Below is a small trained network, with its code and all its weights. Each question gives an input and a target symbol and asks what happens when units are switched off, that is, made to give their printed mean instead of their output.

import numpy as np


def w(rows, s, z=0):
    codes = np.array(rows[::2]) - 128.0
    scale = np.full(codes.shape[1], s)
    scale[-1] = z or s
    return codes * scale


def norm(h):
    return h / np.sqrt((h * h).mean(-1, keepdims=True) + 1e-5)


def f(y):
    return y / 2 * (1 + np.tanh(0.7978845608 * (y + 0.044715 * y**3)))


def softmax(a):
    e = np.exp(a - a.max(-1, keepdims=True))
    return e / e.sum(-1, keepdims=True)


def log_softmax(a):
    a = a - a.max(-1, keepdims=True)
    return a - np.log(np.exp(a).sum(-1, keepdims=True))


def net(x, mask):
    ids = ['ΓΠΨβδεζηθλξστφω'.index(c) for c in x.split()]
    T = len(ids)
    res = E[ids] + P[:T]
    r = norm(res)
    for j in range(3):
        rows = slice(3 * j, 3 * j + 3)
        q, k, v = (r @ M[0][rows].T for M in (Q, K, V))
        z = softmax(np.where(np.tri(T) > 0, q @ k.T / 3**0.5, -1e9)) @ v
        o = O[0][rows]
        res = res + np.where(mask[j], z, o[:, -1]) @ o[:, :-1]
    y = f(norm(res) @ A[0][:, :-1].T + A[0][:, -1])
    res = res + np.where(mask[3:7], y, B[0][:, -1]) @ B[0][:, :-1]
    return log_softmax(norm(res)[-1] @ U[:, :-1].T + U[:, -1])


Q, K, V, O, A, B = {}, {}, {}, {}, {}, {}
E = w([
[125,166,132,169],'Γ',
[139,115,99,166],'Π',
[191,152,125,167],'Ψ',
[132,84,112,161],'β',
[128,73,123,165],'δ',
[178,43,91,140],'ε',
[116,127,174,136],'ζ',
[185,78,92,138],'η',
[125,102,129,162],'θ',
[152,75,90,160],'λ',
[184,185,151,91],'ξ',
[122,87,135,160],'σ',
[178,189,153,91],'τ',
[148,200,164,86],'φ',
[115,248,199,111],'ω',
],0.013)
P = w([
[94,133,69,123],'0',
[189,65,249,169],'1',
[87,110,147,121],'2',
[100,166,97,253],'3',
[178,61,226,175],'4',
[89,111,147,118],'5',
[121,162,99,223],'6',
[184,80,236,180],'7',
[91,105,148,118],'8',
[126,164,107,207],'9',
[189,82,232,181],'10',
[90,104,150,116],'11',
[93,144,117,162],'12',
[193,89,237,185],'13',
],0.017)
Q[0] = w([
[148,166,149,85],'head 0',
[171,92,48,130],'head 0',
[72,75,94,128],'head 0',
[158,147,75,239],'head 1',
[227,150,183,200],'head 1',
[74,136,22,90],'head 1',
[82,202,138,199],'head 2',
[219,99,128,241],'head 2',
[32,138,11,148],'head 2',
],0.011)
K[0] = w([
[89,179,141,160],'head 0',
[74,50,105,131],'head 0',
[159,154,80,144],'head 0',
[214,108,31,248],'head 1',
[163,179,16,99],'head 1',
[225,112,207,239],'head 1',
[73,172,96,231],'head 2',
[154,123,6,135],'head 2',
[35,63,245,233],'head 2',
],0.011)
V[0] = w([
[124,118,65,142],'head 0',
[135,161,116,108],'head 0',
[75,64,97,109],'head 0',
[142,54,158,223],'head 1',
[59,193,88,148],'head 1',
[9,104,171,125],'head 1',
[122,107,176,234],'head 2',
[221,77,144,62],'head 2',
[211,141,136,69],'head 2',
],0.015)
O[0] = w([
[142,223,134,176,134],'head 0',
[75,128,67,205,59],'head 0',
[80,212,201,90,160],'head 0',
[198,94,123,163,215],'head 1',
[107,216,175,161,205],'head 1',
[121,85,255,248,104],'head 1',
[139,130,107,193,210],'head 2',
[87,54,198,49,13],'head 2',
[93,123,189,61,1],'head 2',
],0.0092,0.0056)
A[0] = w([
[35,193,13,72,4],'neuron 0',
[201,156,91,248,255],'neuron 1',
[159,174,204,171,117],'neuron 2',
[130,68,2,93,165],'neuron 3',
],0.0086,0.0032)
B[0] = w([
[127,143,92,249,133],'neuron 0',
[77,119,90,54,246],'neuron 1',
[93,70,78,126,156],'neuron 2',
[131,179,121,127,138],'neuron 3',
],0.016,0.012)
U = w([
[135,217,57,187,253],'Γ',
[130,148,30,125,152],'Π',
[161,170,63,81,179],'Ψ',
[135,77,92,155,58],'β',
[157,72,114,186,63],'δ',
[205,78,166,116,173],'ε',
[160,127,220,249,87],'ζ',
[207,111,177,105,177],'η',
[132,95,111,198,37],'θ',
[148,72,84,86,79],'λ',
[97,133,156,66,103],'ξ',
[159,94,137,210,57],'σ',
[105,141,168,80,111],'τ',
[97,149,195,121,196],'φ',
[59,118,150,174,52],'ω',
],0.017,0.0039)

Each question gives the input, a string of symbols that net reads in full, and the target symbol t.
The units are the heads (3 rows each of Q, K, V and O) and the neurons (one row each of A and B). Each row of codes is followed by its name. A weight is (code - 128) times the scale printed after its matrix; where a second scale follows, it is the last column's (O, A, B and U).
mask holds one flag per unit, heads first, then neurons. A switched-off unit (its flag False) gives its mean, the last column of its rows in O or B, instead of its output. The means were averaged over made-up inputs and are rounded, as every weight is.
A unit's drop is (log p(t) with every unit on - log p(t) with that unit switched off) / (log p(t) with every unit on - log p(t) with every unit switched off).
The circuit of an input: a set's keep is (log p(t) with only the set's units on - log p(t) with every unit switched off) / (log p(t) with every unit on - log p(t) with every unit switched off). Starting from all 7 units, units are removed one at a time, each time the one whose removal leaves the highest keep (on an exact tie, the one counted first), for as long as the keep stays at least 0.8.
units of the circuit, in order: the units of the circuit, biggest drop first
unit that matters most: the unit with the biggest drop
top k neurons: the k neurons with the biggest drops, biggest first
which heads matter: for each layer, one digit per head in row order, 1 if its drop is at least 0.15 and else 0, layers parted by /
input ε ε ε φ Ψ δ ε φ σ Ψ Γ, target ε: which heads matter : 001
input δ φ η ε ε θ ε η ζ φ, target Π: units of the circuit, in order : (neuron 1; head 0)
input ξ λ τ ε η, target ξ: units of the circuit, in order : (head 2)
input ε η ξ δ δ, target ε: which heads matter : 011
input ζ Γ ω, target ω: which heads matter : 110
input η ξ ε τ ζ τ Γ ζ φ ζ η, target η: top 2 neurons : (neuron 1; neuron 2)
input η σ σ φ ε λ ζ ζ τ λ η δ ξ σ, target η: units of the circuit, in order : (head 2; neuron 1; head 1)
input Π ε η λ η λ φ η ε ξ φ η η ε, target Π: units of the circuit, in order : (neuron 1; head 2)
input ξ Π φ σ ζ, target ξ: which heads matter : 011
input ω ξ ζ ε θ η Ψ η λ ξ ζ, target ω: units of the circuit, in order : (head 1; neuron 2)
input η ε η, target ε: units of the circuit, in order : (head 2; neuron 1)
input Π Ψ λ ζ Γ, target Π: which heads matter : 001
input ε Γ β ω φ ε ε, target Ψ: units of the circuit, in order : (head 1; neuron 1; head 0)
input η ε Π β Γ, target η: which heads matter : 011
input ζ ζ Ψ ε φ Π η η λ ζ η, target ζ: unit that matters most : head 1
input ζ Γ ζ φ λ δ ε φ ω, target ω: units of the circuit, in order : (head 1; neuron 2)
input θ β Γ η λ λ, target λ: units of the circuit, in order : (head 1; neuron 1)
input ε τ ε δ η ε ε φ τ φ φ, target ε: units of the circuit, in order : (head 2; neuron 1; head 0)
input Ψ ε β ε ε ζ φ Π, target Ψ: which heads matter : 010
input λ φ ε Γ λ, target λ: units of the circuit, in order : (neuron 1)
input Γ Π ε η ζ ω Π φ ε β ε, target Γ: which heads matter : 011
input λ η β Π ξ ε ζ ζ, target λ: which heads matter : 000
input Γ η ζ Π β, target Γ: which heads matter : 011
input ξ λ ζ Γ ξ ε Γ ω, target ξ: which heads matter : 011
